Here is a tiny trained network, its code and every weight. The questions are about switching its units off for an input and a class, where a switched-off unit gives its printed mean instead of its output.

import numpy as np


def w(rows, s, z=0):
    codes = np.array(rows[::2]) - 128.0
    scale = np.full(codes.shape[1], s)
    scale[-1] = z or s
    return codes * scale


def norm(h):
    return h / np.sqrt((h * h).mean(-1, keepdims=True) + 1e-5)


def f(y):
    return y / 2 * (1 + np.tanh(0.7978845608 * (y + 0.044715 * y**3)))


def log_softmax(a):
    a = a - a.max(-1, keepdims=True)
    return a - np.log(np.exp(a).sum(-1, keepdims=True))


def net(x, mask):
    res = np.array(x, float).reshape(1, 8) / 4 @ E
    u = 0
    for l in range(4):
        y = f(norm(res) @ A[l][:, :-1].T + A[l][:, -1])
        res = res + np.where(mask[u : u + 7], y, B[l][:, -1]) @ B[l][:, :-1]
        u += 7
    return log_softmax(norm(res)[-1] @ U[:, :-1].T + U[:, -1])


A, B = {}, {}
E = w([
[170,72,93,239,149,92,116,201,170,188,167],'x0',
[175,205,210,191,67,112,111,175,108,137,130],'x1',
[135,125,124,127,125,123,135,132,121,132,132],'x2',
[140,121,119,123,119,126,131,133,114,141,129],'x3',
[65,95,122,142,53,126,76,105,50,152,199],'x4',
[118,128,241,198,255,120,159,48,57,175,152],'x5',
[153,53,158,144,138,211,80,185,47,82,75],'x6',
[137,127,107,122,167,60,70,165,69,70,104],'x7',
],0.007)
A[0] = w([
[81,181,29,124,171,46,127,39,147,181,192,166],'0.n1',
[199,243,82,123,90,33,119,79,164,141,170,9],'0.n2',
[181,108,125,150,110,222,201,86,159,97,221,165],'0.n3',
[24,108,148,150,139,132,189,201,171,103,125,75],'0.n4',
[253,125,146,115,197,121,224,129,160,109,56,22],'0.n5',
[203,121,80,168,118,174,108,132,168,193,192,88],'0.n6',
[134,149,88,121,188,9,57,162,82,77,136,2],'0.n7',
],0.0058,0.0023)
B[0] = w([
[149,126,139,124,157,198,98,124,90,105,133,253],'0.n1',
[97,165,110,110,177,161,79,180,115,104,161,188],'0.n2',
[86,134,124,169,163,111,111,96,97,100,2,185],'0.n3',
[191,127,91,153,57,132,116,73,109,66,154,124],'0.n4',
[57,102,129,128,143,62,63,141,185,138,83,207],'0.n5',
[155,137,125,177,126,124,215,117,134,87,143,184],'0.n6',
[112,176,105,246,125,139,211,74,161,90,78,166],'0.n7',
],0.0096,0.0041)
A[1] = w([
[112,217,68,135,136,93,164,46,171,215,157,96],'1.n1',
[82,77,165,161,90,176,181,172,108,131,44,156],'1.n2',
[188,117,219,51,233,162,191,200,194,91,93,187],'1.n3',
[21,116,131,154,47,108,101,151,61,144,196,76],'1.n4',
[144,167,106,71,138,119,69,82,52,123,161,5],'1.n5',
[146,201,248,134,74,66,114,254,159,148,147,74],'1.n6',
[69,153,144,194,108,154,93,145,115,206,92,113],'1.n7',
],0.0062,0.0023)
B[1] = w([
[12,211,60,98,101,189,74,181,68,82,159,169],'1.n1',
[68,239,73,141,102,215,113,141,143,148,184,226],'1.n2',
[75,154,139,193,68,49,73,199,146,223,181,254],'1.n3',
[106,153,184,147,122,63,60,73,204,108,110,175],'1.n4',
[65,126,181,167,108,170,130,159,147,120,111,152],'1.n5',
[207,171,176,27,138,200,89,2,147,68,110,204],'1.n6',
[153,203,118,73,224,191,148,87,172,149,142,178],'1.n7',
],0.008,0.0041)
A[2] = w([
[180,150,115,150,129,81,114,178,118,163,161,120],'2.n1',
[44,182,172,40,75,96,170,184,88,105,104,78],'2.n2',
[87,15,82,86,207,128,147,114,152,105,144,109],'2.n3',
[156,126,94,125,100,48,110,132,102,24,109,87],'2.n4',
[149,117,90,195,136,108,113,142,182,105,254,211],'2.n5',
[86,44,52,80,180,144,114,119,164,144,87,127],'2.n6',
[86,111,118,194,67,127,111,34,90,124,160,3],'2.n7',
],0.0081,0.0031)
B[2] = w([
[74,121,157,81,115,151,137,94,206,47,113,155],'2.n1',
[107,29,243,195,148,151,222,152,186,116,92,219],'2.n2',
[209,181,178,67,85,232,59,61,124,44,85,191],'2.n3',
[132,183,90,171,63,97,172,135,69,232,116,166],'2.n4',
[133,2,175,82,121,159,157,104,111,86,123,252],'2.n5',
[191,230,169,102,129,124,94,142,142,135,117,213],'2.n6',
[145,109,110,144,52,38,48,136,183,120,50,176],'2.n7',
],0.0084,0.0046)
A[3] = w([
[98,146,226,122,137,142,177,96,111,145,120,207],'3.n1',
[147,159,113,192,162,100,126,99,42,91,79,169],'3.n2',
[70,158,101,122,91,197,158,139,161,141,181,177],'3.n3',
[108,127,133,120,88,174,92,224,90,106,157,130],'3.n4',
[125,143,113,95,2,139,176,130,161,108,115,60],'3.n5',
[109,114,166,134,167,88,140,72,81,131,109,1],'3.n6',
[82,91,157,152,121,156,56,48,45,143,149,137],'3.n7',
],0.0089,0.0025)
B[3] = w([
[233,66,32,76,119,123,169,135,108,77,130,253],'3.n1',
[113,178,48,165,124,183,119,72,76,207,98,181],'3.n2',
[69,96,105,212,143,92,86,123,22,142,82,198],'3.n3',
[95,112,134,103,246,125,106,195,83,108,254,184],'3.n4',
[227,110,44,129,185,75,169,110,98,239,126,214],'3.n5',
[163,73,48,88,193,153,160,101,167,214,74,160],'3.n6',
[100,150,163,128,117,56,142,218,186,151,191,248],'3.n7',
],0.0078,0.0068)
U = w([
[216,182,166,69,109,188,101,63,104,81,121,134],'0',
[153,102,99,103,185,76,166,131,87,183,150,253],'1',
[70,117,166,141,69,2,84,157,233,131,123,100],'2',
[47,124,129,118,207,173,105,191,58,84,200,59],'3',
[75,146,54,219,101,132,199,55,57,135,60,9],'4',
[162,32,171,113,108,140,242,113,145,52,101,80],'5',
],0.011,0.0042)

Each question gives the input, the list of numbers given to net, and the class t.
The units are the neurons (one row each of A and B). Each row of codes is followed by its name. A weight is (code - 128) times the scale printed after its matrix; where a second scale follows, it is the last column's (A, B and U).
mask holds one flag per neuron, layer by layer. A switched-off neuron (its flag False) gives its mean, the last column of its row in B, instead of its output. The means were averaged over made-up inputs and are rounded, as every weight is.
A unit's drop is (log p(t) with every unit on - log p(t) with that unit switched off) / (log p(t) with every unit on - log p(t) with every unit switched off).
The circuit of an input: a set's keep is (log p(t) with only the set's units on - log p(t) with every unit switched off) / (log p(t) with every unit on - log p(t) with every unit switched off). Starting from the 12 units with the biggest drops (on a tie, the unit counted first), units are removed one at a time, each time the one whose removal leaves the highest keep (on an exact tie, the one counted first), for as long as the keep stays at least 0.8.
circuit, biggest first: the units of the circuit, biggest drop first
unit that matters most: the unit with the biggest drop
k most important neurons: the k neurons with the biggest drops, biggest first
k most important neurons of layer l: the k neurons of layer l with the biggest drops, biggest first
input [3,7,-2,-8,5,-4,-5,1], class 0: circuit, biggest first	(1.n6)
input [-3,-6,-8,-1,8,-6,7,-7], class 2: 3 most important neurons	(1.n4, 2.n7, 0.n1)
input [-7,1,2,-4,3,4,-3,0], class 5: circuit, biggest first	(2.n2, 3.n1)
input [5,5,8,5,6,-8,3,0], class 1: 2 most important neurons	(3.n5, 2.n4)
input [-3,2,6,-1,7,-7,-4,8], class 4: circuit, biggest first	(2.n4, 0.n7)
input [8,-6,-4,-4,-2,7,-3,3], class 5: circuit, biggest first	(2.n5, 2.n3, 3.n5)
input [5,-8,-3,-3,3,-2,4,-6], class 0: 2 most important neurons of layer 2	(2.n3, 2.n6)
input [-3,-1,5,2,2,-7,-8,2], class 3: circuit, biggest first	(0.n2, 0.n1)
input [-4,0,1,4,5,2,4,8], class 4: 3 most important neurons	(0.n7, 3.n2, 1.n3)
input [-7,6,-5,3,-1,3,2,-5], class 5: 4 most important neurons	(2.n2, 3.n1, 2.n6, 2.n3)
input [4,3,-1,4,6,4,4,1], class 2: circuit, biggest first	(1.n4, 2.n7)
input [5,-7,-4,0,-4,-6,-2,2], class 0: 2 most important neurons	(2.n3, 2.n6)
input [-4,7,5,-6,8,5,-7,4], class 2: 3 most important neurons	(1.n4, 3.n7, 2.n7)
input [-2,4,7,-8,0,-2,7,-5], class 3: unit that matters most	3.n4
input [5,-3,-1,0,-2,-7,-5,3], class 1: 2 most important neurons of layer 1	(1.n2, 1.n7)
input [-8,4,-7,1,-7,-4,1,-1], class 5: 2 most important neurons	(2.n2, 3.n1)
input [-6,2,-7,6,-4,3,1,6], class 4: 2 most important neurons of layer 0	(0.n7, 0.n5)
input [-5,-4,6,3,5,2,-8,-8], class 3: 3 most important neurons	(1.n1, 0.n1, 3.n7)
input [-3,5,0,3,-8,-1,-5,0], class 2: 2 most important neurons	(1.n3, 0.n5)
input [6,-2,0,-5,-1,-3,-6,5], class 3: unit that matters most	0.n2
input [3,6,7,8,7,5,7,3], class 2: circuit, biggest first	(3.n7, 1.n4)
